Here is a tiny trained network, its code and every weight. The questions are about switching its units off for an input and a target symbol, where a switched-off unit gives its printed mean instead of its output.

import numpy as np


def w(rows, s, z=0):
    codes = np.array(rows[::2]) - 128.0
    scale = np.full(codes.shape[1], s)
    scale[-1] = z or s
    return codes * scale


def norm(h):
    return h / np.sqrt((h * h).mean(-1, keepdims=True) + 1e-5)


def f(y):
    return y / 2 * (1 + np.tanh(0.7978845608 * (y + 0.044715 * y**3)))


def softmax(a):
    e = np.exp(a - a.max(-1, keepdims=True))
    return e / e.sum(-1, keepdims=True)


def log_softmax(a):
    a = a - a.max(-1, keepdims=True)
    return a - np.log(np.exp(a).sum(-1, keepdims=True))


def net(x, mask):
    ids = ['δελμφψ'.index(c) for c in x.split()]
    T = len(ids)
    res = E[ids] + P[:T]
    u = 0
    for l in range(2):
        r = norm(res)
        for j in range(3):
            rows = slice(2 * j, 2 * j + 2)
            q, k, v = (r @ M[l][rows].T for M in (Q, K, V))
            z = softmax(np.where(np.tri(T) > 0, q @ k.T / 2**0.5, -1e9)) @ v
            o = O[l][rows]
            res = res + np.where(mask[u + j], z, o[:, -1]) @ o[:, :-1]
        u += 3
        y = f(norm(res) @ A[l][:, :-1].T + A[l][:, -1])
        res = res + np.where(mask[u : u + 4], y, B[l][:, -1]) @ B[l][:, :-1]
        u += 4
    return log_softmax(norm(res)[-1] @ U[:, :-1].T + U[:, -1])


Q, K, V, O, A, B = {}, {}, {}, {}, {}, {}
E = w([
[168,92,111,166,144,114],'δ',
[77,169,152,209,180,121],'ε',
[68,112,164,93,159,84],'λ',
[61,148,9,94,140,124],'μ',
[76,75,99,109,154,171],'φ',
[24,103,175,142,224,171],'ψ',
],0.011)
P = w([
[125,122,225,26,6,198],'0',
[55,118,158,154,177,68],'1',
[42,88,135,143,168,75],'2',
[30,73,126,138,162,90],'3',
[18,77,130,122,151,99],'4',
[4,71,122,114,151,98],'5',
],0.0043)
Q[0] = w([
[2,120,78,113,133,163],'0.h1',
[45,90,111,132,220,97],'0.h1',
[172,216,121,51,52,130],'0.h2',
[193,100,99,147,84,107],'0.h2',
[78,97,125,117,160,168],'0.h3',
[190,113,58,105,75,152],'0.h3',
],0.0094)
K[0] = w([
[218,7,144,161,70,138],'0.h1',
[206,76,180,105,57,170],'0.h1',
[70,190,69,102,186,25],'0.h2',
[214,191,148,220,197,92],'0.h2',
[157,43,110,185,79,181],'0.h3',
[43,254,220,35,114,213],'0.h3',
],0.0065)
V[0] = w([
[75,169,124,2,57,197],'0.h1',
[104,150,183,178,92,79],'0.h1',
[112,138,135,57,65,173],'0.h2',
[131,186,129,156,117,191],'0.h2',
[167,52,143,142,38,119],'0.h3',
[133,80,72,217,109,110],'0.h3',
],0.0061)
O[0] = w([
[142,254,86,5,168,199,106],'0.h1',
[46,34,161,64,150,152,124],'0.h1',
[58,210,95,119,30,93,184],'0.h2',
[85,40,3,206,126,101,81],'0.h2',
[54,90,72,42,39,177,168],'0.h3',
[111,32,63,174,25,111,252],'0.h3',
],0.0045,0.0032)
A[0] = w([
[93,239,177,24,166,245,97],'0.n1',
[148,57,132,178,73,9,127],'0.n2',
[110,75,254,86,180,240,2],'0.n3',
[150,72,114,156,199,29,224],'0.n4',
],0.0039,0.003)
B[0] = w([
[145,2,101,220,150,44,189],'0.n1',
[185,202,169,227,169,118,216],'0.n2',
[131,111,28,116,188,64,113],'0.n3',
[107,239,112,28,180,43,254],'0.n4',
],0.005,0.0031)
Q[1] = w([
[254,222,125,104,167,179],'1.h1',
[175,156,189,134,219,115],'1.h1',
[119,72,44,184,128,69],'1.h2',
[129,48,104,199,140,33],'1.h2',
[60,99,83,101,27,89],'1.h3',
[28,78,131,151,47,78],'1.h3',
],0.0079)
K[1] = w([
[2,145,169,132,193,118],'1.h1',
[79,82,143,82,144,168],'1.h1',
[95,155,129,52,64,218],'1.h2',
[148,176,158,10,18,193],'1.h2',
[175,64,103,192,196,61],'1.h3',
[244,47,177,136,215,79],'1.h3',
],0.0076)
V[1] = w([
[208,156,88,179,156,64],'1.h1',
[105,121,145,154,101,198],'1.h1',
[97,113,195,52,95,73],'1.h2',
[124,92,143,139,183,66],'1.h2',
[41,62,135,110,86,167],'1.h3',
[2,112,144,145,81,99],'1.h3',
],0.0069)
O[1] = w([
[137,172,3,117,108,71,89],'1.h1',
[119,88,172,157,179,111,93],'1.h1',
[138,134,160,71,83,90,213],'1.h2',
[135,184,168,170,120,79,111],'1.h2',
[160,65,57,101,54,126,158],'1.h3',
[192,139,84,159,42,148,252],'1.h3',
],0.0072,0.0037)
A[1] = w([
[112,73,235,186,155,141,95],'1.n1',
[79,67,104,156,108,110,254],'1.n2',
[194,206,234,231,162,192,69],'1.n3',
[105,131,153,122,255,151,93],'1.n4',
],0.0084,0.004)
B[1] = w([
[173,153,64,108,223,70,166],'1.n1',
[188,124,144,109,85,180,255],'1.n2',
[52,175,181,236,87,211,152],'1.n3',
[118,2,114,92,145,169,152],'1.n4',
],0.0091,0.0072)
U = w([
[112,26,123,144,237,144,157],'δ',
[128,188,24,93,142,145,64],'ε',
[102,157,169,235,121,146,254],'λ',
[254,83,103,178,115,63,37],'μ',
[137,49,147,114,31,219,17],'φ',
[115,141,233,60,136,75,156],'ψ',
],0.0077,0.0017)

Each question gives the input, a string of symbols that net reads in full, and the target symbol t.
The units are the heads (2 rows each of Q, K, V and O) and the neurons (one row each of A and B). Each row of codes is followed by its name. A weight is (code - 128) times the scale printed after its matrix; where a second scale follows, it is the last column's (O, A, B and U).
mask holds one flag per unit, layer by layer, with each layer's heads first. A switched-off unit (its flag False) gives its mean, the last column of its rows in O or B, instead of its output. The means were averaged over made-up inputs and are rounded, as every weight is.
A unit's drop is (log p(t) with every unit on - log p(t) with that unit switched off) / (log p(t) with every unit on - log p(t) with every unit switched off).
The circuit of an input: a set's keep is (log p(t) with only the set's units on - log p(t) with every unit switched off) / (log p(t) with every unit on - log p(t) with every unit switched off). Starting from the 12 units with the biggest drops (on a tie, the unit counted first), units are removed one at a time, each time the one whose removal leaves the highest keep (on an exact tie, the one counted first), for as long as the keep stays at least 0.8.
circuit, biggest first: the units of the circuit, biggest drop first
unit that matters most: the unit with the biggest drop
k most important neurons: the k neurons with the biggest drops, biggest first
top k neurons in layer l: the k neurons of layer l with the biggest drops, biggest first
which heads matter: for each layer, one digit per head in row order, 1 if its drop is at least 0.15 and else 0, layers parted by /
input μ λ φ ψ δ φ, target δ: which heads matter	110 / 001
input μ λ δ ε, target δ: unit that matters most	1.h3
input φ δ δ ε δ ψ, target ε: circuit, biggest first	[1.h1, 0.n2]
input φ φ δ, target ε: 3 most important neurons	[0.n1, 1.n2, 1.n4]
input ε μ δ λ μ μ, target μ: circuit, biggest first	[0.h1, 0.h3]
input μ μ ε φ δ, target δ: which heads matter	110 / 011
input λ φ λ δ, target ψ: which heads matter	101 / 000
input δ φ μ δ δ ε, target φ: top 2 neurons in layer 1	[1.n2, 1.n3]
input ε ψ δ ε, target μ: top 2 neurons in layer 1	[1.n3, 1.n2]
input μ λ δ ε μ, target δ: which heads matter	110 / 001
input δ μ ψ μ ε ε, target φ: which heads matter	001 / 001
input ψ φ δ ψ μ φ, target λ: which heads matter	111 / 111
input λ μ δ φ, target ψ: which heads matter	110 / 111
input λ δ ψ ψ, target ψ: unit that matters most	0.h2
input δ λ λ, target φ: circuit, biggest first	[0.h3, 1.h3]
input μ μ ε δ δ λ, target δ: circuit, biggest first	[0.h1, 1.n1]
input μ ε δ, target δ: top 2 neurons in layer 1	[1.n4, 1.n2]
input ψ μ δ, target λ: which heads matter	000 / 000
input δ δ δ, target φ: 3 most important neurons	[1.n1, 1.n2, 0.n1]
input φ μ δ φ, target ε: circuit, biggest first	[1.h1]
